Here is a tiny trained network, its code and every weight. The questions are about switching its units off for an input and a target symbol, where a switched-off unit gives its printed mean instead of its output.

import numpy as np


def w(rows, s, z=0):
    codes = np.array(rows[::2]) - 128.0
    scale = np.full(codes.shape[1], s)
    scale[-1] = z or s
    return codes * scale


def softmax(a):
    e = np.exp(a - a.max(-1, keepdims=True))
    return e / e.sum(-1, keepdims=True)


def log_softmax(a):
    a = a - a.max(-1, keepdims=True)
    return a - np.log(np.exp(a).sum(-1, keepdims=True))


def net(x, mask):
    ids = ['αγδεζμξτφ'.index(c) for c in x.split()]
    T = len(ids)
    res = E[ids] + P[:T]
    u = 0
    for l in range(2):
        r = res
        for j in range(3):
            rows = slice(4 * j, 4 * j + 4)
            q, k, v = (r @ M[l][rows].T for M in (Q, K, V))
            z = softmax(np.where(np.tri(T) > 0, q @ k.T / 4**0.5, -1e9)) @ v
            o = O[l][rows]
            res = res + np.where(mask[u + j], z, o[:, -1]) @ o[:, :-1]
        u += 3
    return log_softmax(res[-1] @ U[:, :-1].T + U[:, -1])


Q, K, V, O = {}, {}, {}, {}
E = w([
[92,98,170,98,70,200,50,250,126,129,94,108],'α',
[165,170,108,64,115,183,120,115,98,163,97,152],'γ',
[112,52,202,66,114,130,187,80,76,65,165,205],'δ',
[82,175,80,116,117,143,118,87,207,101,54,170],'ε',
[138,154,128,112,231,145,165,110,125,118,56,106],'ζ',
[168,97,194,87,122,146,109,104,155,188,64,107],'μ',
[111,137,139,188,128,173,170,82,95,120,157,3],'ξ',
[231,92,143,162,197,208,183,107,182,139,115,102],'τ',
[73,111,176,125,157,163,192,176,135,226,180,229],'φ',
],0.018)
P = w([
[86,143,34,106,182,130,38,130,138,57,253,95],'0',
[119,54,21,130,173,204,89,78,40,111,123,137],'1',
[123,98,86,144,139,189,76,118,61,97,115,130],'2',
[122,133,123,142,134,173,96,102,80,97,94,156],'3',
[126,141,124,139,128,160,116,110,92,103,99,137],'4',
[132,138,134,144,108,146,123,121,88,114,87,137],'5',
[129,137,130,147,101,133,138,130,98,123,86,127],'6',
[134,152,132,152,99,127,167,125,100,127,89,117],'7',
[140,138,133,155,84,114,175,142,103,140,81,110],'8',
[149,127,128,159,73,100,186,163,99,162,83,106],'9',
[147,134,130,167,65,95,206,167,112,161,78,88],'10',
[139,141,133,178,47,91,216,177,125,168,68,77],'11',
[151,136,112,189,45,70,218,202,111,188,67,80],'12',
[106,151,92,208,21,48,209,176,130,216,55,93],'13',
],0.0081)
Q[0] = w([
[112,94,112,144,130,132,54,153,119,69,178,67],'L0H0',
[154,145,62,63,61,101,156,130,103,91,117,75],'L0H0',
[80,93,137,146,150,246,154,182,158,181,189,154],'L0H0',
[104,105,168,146,113,93,76,138,133,79,231,110],'L0H0',
[142,196,64,89,129,248,150,114,44,179,65,153],'L0H1',
[162,209,52,120,103,82,175,91,119,122,81,158],'L0H1',
[92,139,148,146,172,172,134,122,127,126,101,107],'L0H1',
[145,121,140,141,139,142,189,151,54,163,68,68],'L0H1',
[122,92,109,128,122,127,148,115,117,125,112,134],'L0H2',
[124,129,137,124,128,128,127,138,131,120,128,127],'L0H2',
[137,148,142,147,116,117,142,120,130,135,125,141],'L0H2',
[116,121,131,112,140,138,70,156,133,94,141,117],'L0H2',
],0.015)
K[0] = w([
[119,69,53,130,156,117,30,78,164,127,162,118],'L0H0',
[172,144,128,159,101,27,152,179,153,69,96,118],'L0H0',
[111,126,133,149,226,119,70,161,118,122,196,159],'L0H0',
[99,124,129,109,180,180,26,61,109,80,158,164],'L0H0',
[160,174,109,190,104,44,247,201,154,233,45,77],'L0H1',
[177,191,73,135,35,82,197,165,145,125,86,139],'L0H1',
[150,139,146,146,98,96,105,124,151,178,155,113],'L0H1',
[142,168,242,109,136,127,215,123,141,184,146,72],'L0H1',
[146,143,132,114,103,111,144,134,130,102,125,137],'L0H2',
[119,117,114,121,131,138,126,115,125,136,126,126],'L0H2',
[114,115,124,118,113,142,151,121,130,147,114,121],'L0H2',
[115,108,119,125,165,142,72,100,126,136,158,127],'L0H2',
],0.013)
V[0] = w([
[143,158,122,176,84,145,176,155,138,154,120,128],'L0H0',
[129,133,101,115,76,149,161,152,119,82,129,140],'L0H0',
[127,152,155,211,117,116,145,128,176,234,120,92],'L0H0',
[142,142,116,167,102,137,133,151,139,163,139,121],'L0H0',
[191,202,109,119,144,129,93,168,65,144,134,141],'L0H1',
[194,175,113,52,111,120,154,152,56,109,161,133],'L0H1',
[116,163,134,217,173,137,52,132,139,158,84,130],'L0H1',
[131,159,132,164,143,131,93,138,126,148,118,133],'L0H1',
[114,91,101,100,166,134,70,115,124,131,193,123],'L0H2',
[87,140,179,144,159,117,156,131,153,181,179,161],'L0H2',
[102,57,65,113,222,127,2,74,121,145,189,128],'L0H2',
[101,117,113,208,165,125,48,101,124,184,126,166],'L0H2',
],0.0089)
O[0] = w([
[113,100,142,92,133,150,168,41,153,65,139,105,154],'L0H0',
[42,120,109,133,115,117,81,62,177,103,135,129,119],'L0H0',
[198,106,186,59,138,162,233,89,103,68,123,83,133],'L0H0',
[150,102,135,104,125,148,162,87,121,91,130,86,124],'L0H0',
[71,117,32,119,171,190,121,76,172,156,145,107,18],'L0H1',
[3,155,91,150,154,158,62,37,230,133,132,138,2],'L0H1',
[202,76,67,94,149,176,211,171,62,155,144,99,163],'L0H1',
[157,112,90,106,141,150,164,144,97,142,144,105,112],'L0H1',
[185,204,236,58,87,124,108,142,122,44,158,113,155],'L0H2',
[96,200,178,153,121,89,80,179,190,125,179,119,3],'L0H2',
[243,227,243,24,63,146,136,170,7,28,188,148,175],'L0H2',
[192,127,103,100,100,133,117,196,24,156,172,146,68],'L0H2',
],0.0046,0.0019)
Q[1] = w([
[139,184,167,130,144,97,117,118,139,200,46,143],'L1H0',
[120,111,172,127,80,172,139,159,96,55,111,36],'L1H0',
[49,166,108,149,123,166,117,167,74,139,84,99],'L1H0',
[68,163,139,219,80,69,95,204,132,175,229,96],'L1H0',
[122,107,174,125,100,118,154,55,121,125,179,200],'L1H1',
[70,152,60,112,162,107,79,89,139,177,96,188],'L1H1',
[143,118,197,106,186,111,196,112,130,148,112,226],'L1H1',
[226,147,150,75,126,155,162,93,153,197,2,151],'L1H1',
[134,136,65,92,169,90,116,83,157,159,97,169],'L1H2',
[125,97,174,112,124,144,134,31,166,131,153,197],'L1H2',
[220,160,179,114,164,158,200,98,173,167,8,213],'L1H2',
[79,117,118,177,78,163,103,108,115,116,102,171],'L1H2',
],0.026)
K[1] = w([
[175,173,110,159,116,157,142,158,135,129,54,75],'L1H0',
[171,125,122,147,122,70,123,116,172,105,253,115],'L1H0',
[163,148,124,73,137,67,76,100,180,143,135,78],'L1H0',
[173,211,125,48,164,159,17,137,67,29,127,154],'L1H0',
[94,65,132,158,131,171,186,117,74,86,109,201],'L1H1',
[70,106,93,107,97,81,158,107,100,117,26,104],'L1H1',
[104,31,150,171,98,197,162,106,88,167,121,157],'L1H1',
[124,76,155,196,126,94,221,135,195,217,109,84],'L1H1',
[122,68,121,156,100,138,127,99,118,123,48,112],'L1H2',
[84,65,84,151,95,106,162,114,125,113,112,162],'L1H2',
[85,75,157,171,159,87,228,150,149,240,95,74],'L1H2',
[117,137,95,130,181,52,121,121,148,63,106,143],'L1H2',
],0.023)
V[1] = w([
[159,111,114,74,156,102,97,173,129,128,110,84],'L1H0',
[91,129,132,178,114,144,175,126,72,140,186,113],'L1H0',
[108,197,95,74,115,124,118,130,118,123,72,108],'L1H0',
[108,115,139,40,147,79,130,138,159,175,74,142],'L1H0',
[131,95,137,122,138,195,83,148,238,149,199,128],'L1H1',
[134,119,201,132,36,87,131,130,88,179,121,42],'L1H1',
[62,156,147,102,172,128,68,60,94,177,121,85],'L1H1',
[168,72,156,152,86,195,102,38,99,208,191,154],'L1H1',
[129,206,92,98,129,189,116,95,166,175,117,94],'L1H2',
[178,144,57,141,8,114,145,107,138,72,90,150],'L1H2',
[144,85,166,148,200,116,63,132,83,106,84,46],'L1H2',
[93,68,84,66,105,214,119,169,79,102,115,153],'L1H2',
],0.017)
O[1] = w([
[151,128,98,172,139,61,115,67,112,135,138,131,160],'L1H0',
[123,136,165,81,150,149,156,97,172,101,126,88,127],'L1H0',
[168,113,104,120,98,50,144,159,94,165,145,99,142],'L1H0',
[117,146,135,153,89,127,118,203,30,49,142,130,80],'L1H0',
[96,135,160,170,158,230,64,119,120,138,139,151,154],'L1H1',
[126,147,157,137,195,1,103,174,177,139,143,105,147],'L1H1',
[109,60,93,86,193,150,121,186,152,110,161,94,55],'L1H1',
[107,105,84,196,133,103,19,100,132,185,186,119,255],'L1H1',
[122,96,118,122,49,97,120,65,187,128,172,132,121],'L1H2',
[148,201,164,200,86,143,139,139,205,196,178,121,38],'L1H2',
[91,74,120,74,139,214,127,97,83,168,94,192,107],'L1H2',
[87,155,162,129,155,161,166,169,163,32,128,109,232],'L1H2',
],0.0094,0.0084)
U = w([
[57,138,200,161,133,121,195,108,158,115,226,183,224],'α',
[148,123,95,154,78,123,104,85,184,105,175,77,93],'γ',
[176,174,73,154,128,156,112,129,150,167,127,52,66],'δ',
[176,198,113,156,78,117,134,101,171,138,133,77,113],'ε',
[156,119,108,129,85,115,149,82,140,106,128,115,83],'ζ',
[153,132,111,183,114,59,102,93,134,126,162,128,210],'μ',
[157,145,120,124,121,110,125,89,203,140,141,83,116],'ξ',
[158,153,124,175,94,146,108,56,159,145,127,127,128],'τ',
[204,177,81,156,87,115,38,64,183,61,41,3,3],'φ',
],0.0042,0.0038)

Each question gives the input, a string of symbols that net reads in full, and the target symbol t.
The units are the heads (4 rows each of Q, K, V and O). Each row of codes is followed by its name. A weight is (code - 128) times the scale printed after its matrix; where a second scale follows, it is the last column's (O and U).
mask holds one flag per head, layer by layer. A switched-off head (its flag False) gives its mean, the last column of its rows in O, instead of its output. The means were averaged over made-up inputs and are rounded, as every weight is.
A unit's drop is (log p(t) with every unit on - log p(t) with that unit switched off) / (log p(t) with every unit on - log p(t) with every unit switched off).
The circuit of an input: a set's keep is (log p(t) with only the set's units on - log p(t) with every unit switched off) / (log p(t) with every unit on - log p(t) with every unit switched off). Starting from all 6 units, units are removed one at a time, each time the one whose removal leaves the highest keep (on an exact tie, the one counted first), for as long as the keep stays at least 0.8.
units of the circuit, in order: the units of the circuit, biggest drop first
most important unit: the unit with the biggest drop
which heads matter: for each layer, one digit per head in row order, 1 if its drop is at least 0.15 and else 0, layers parted by /
drop when u is switched off: that unit's drop, to one decimal
input α ξ γ α δ α, target α: most important unit	L1H2
input ε ε α τ α ζ γ, target ζ: which heads matter	111 / 011
input μ μ ε ζ ξ ε, target ξ: units of the circuit, in order	(L1H0 L1H1)
input α ζ α α ζ ε, target ζ: which heads matter	000 / 011
input ξ α φ ζ ε, target φ: units of the circuit, in order	(L0H1 L1H2)
input γ μ ε, target μ: units of the circuit, in order	(L1H1 L1H0 L0H2)
input ζ α μ ε ε α τ ε ξ μ ε α γ ε, target ε: units of the circuit, in order	(L0H2 L1H2 L1H1 L0H1)
input ε γ α ζ, target ζ: units of the circuit, in order	(L1H1 L1H2)
input δ α τ α τ μ φ ξ α δ μ ε μ ζ, target μ: units of the circuit, in order	(L1H1 L1H0)
input α φ ζ, target φ: which heads matter	000 / 001
input μ δ ζ ε τ α ε α μ ζ μ, target μ: units of the circuit, in order	(L0H2 L1H1 L1H0)
input ε ε τ μ, target τ: units of the circuit, in order	(L1H1 L1H2)
input γ ζ α α φ α τ, target φ: which heads matter	000 / 001
input φ ξ α τ ξ, target φ: units of the circuit, in order	(L1H2)
input δ τ τ τ φ α α ζ μ α, target δ: units of the circuit, in order	(L1H2 L0H1 L0H0 L1H1)
input δ γ ε τ γ, target τ: units of the circuit, in order	(L1H1 L1H2)
input ε μ α φ δ δ γ α τ γ τ τ, target τ: units of the circuit, in order	(L0H2 L1H1 L1H2)
input ε δ α α γ γ α ξ μ μ ζ, target μ: units of the circuit, in order	(L0H2 L1H1 L1H0)
input τ μ α φ ζ μ ξ τ ε μ, target τ: units of the circuit, in order	(L0H2 L0H0 L1H1 L1H2)
input μ μ δ ξ μ φ τ α δ, target μ: most important unit	L0H1
input α γ τ ε α φ γ α γ ξ μ, target ξ: which heads matter	001 / 110
input α α γ μ μ δ μ, target μ: units of the circuit, in order	(L1H1 L1H0)
input ε α ζ ξ ζ α ζ μ α δ μ γ, target μ: which heads matter	000 / 110
input α ξ μ μ μ δ α μ γ, target μ: which heads matter	001 / 110
input ζ ε μ ε μ α φ γ α ξ α ζ γ ε, target ζ: which heads matter	011 / 011
input μ α α, target μ: which heads matter	001 / 110
input ξ α ε, target ξ: most important unit	L1H0
input ξ ζ ξ ζ, target ξ: which heads matter	000 / 110
input ξ α φ φ φ ζ ζ α φ μ α ξ, target ξ: drop when L0H0 is switched off	0.0
input γ φ ξ, target γ: drop when L1H1 is switched off	0.4
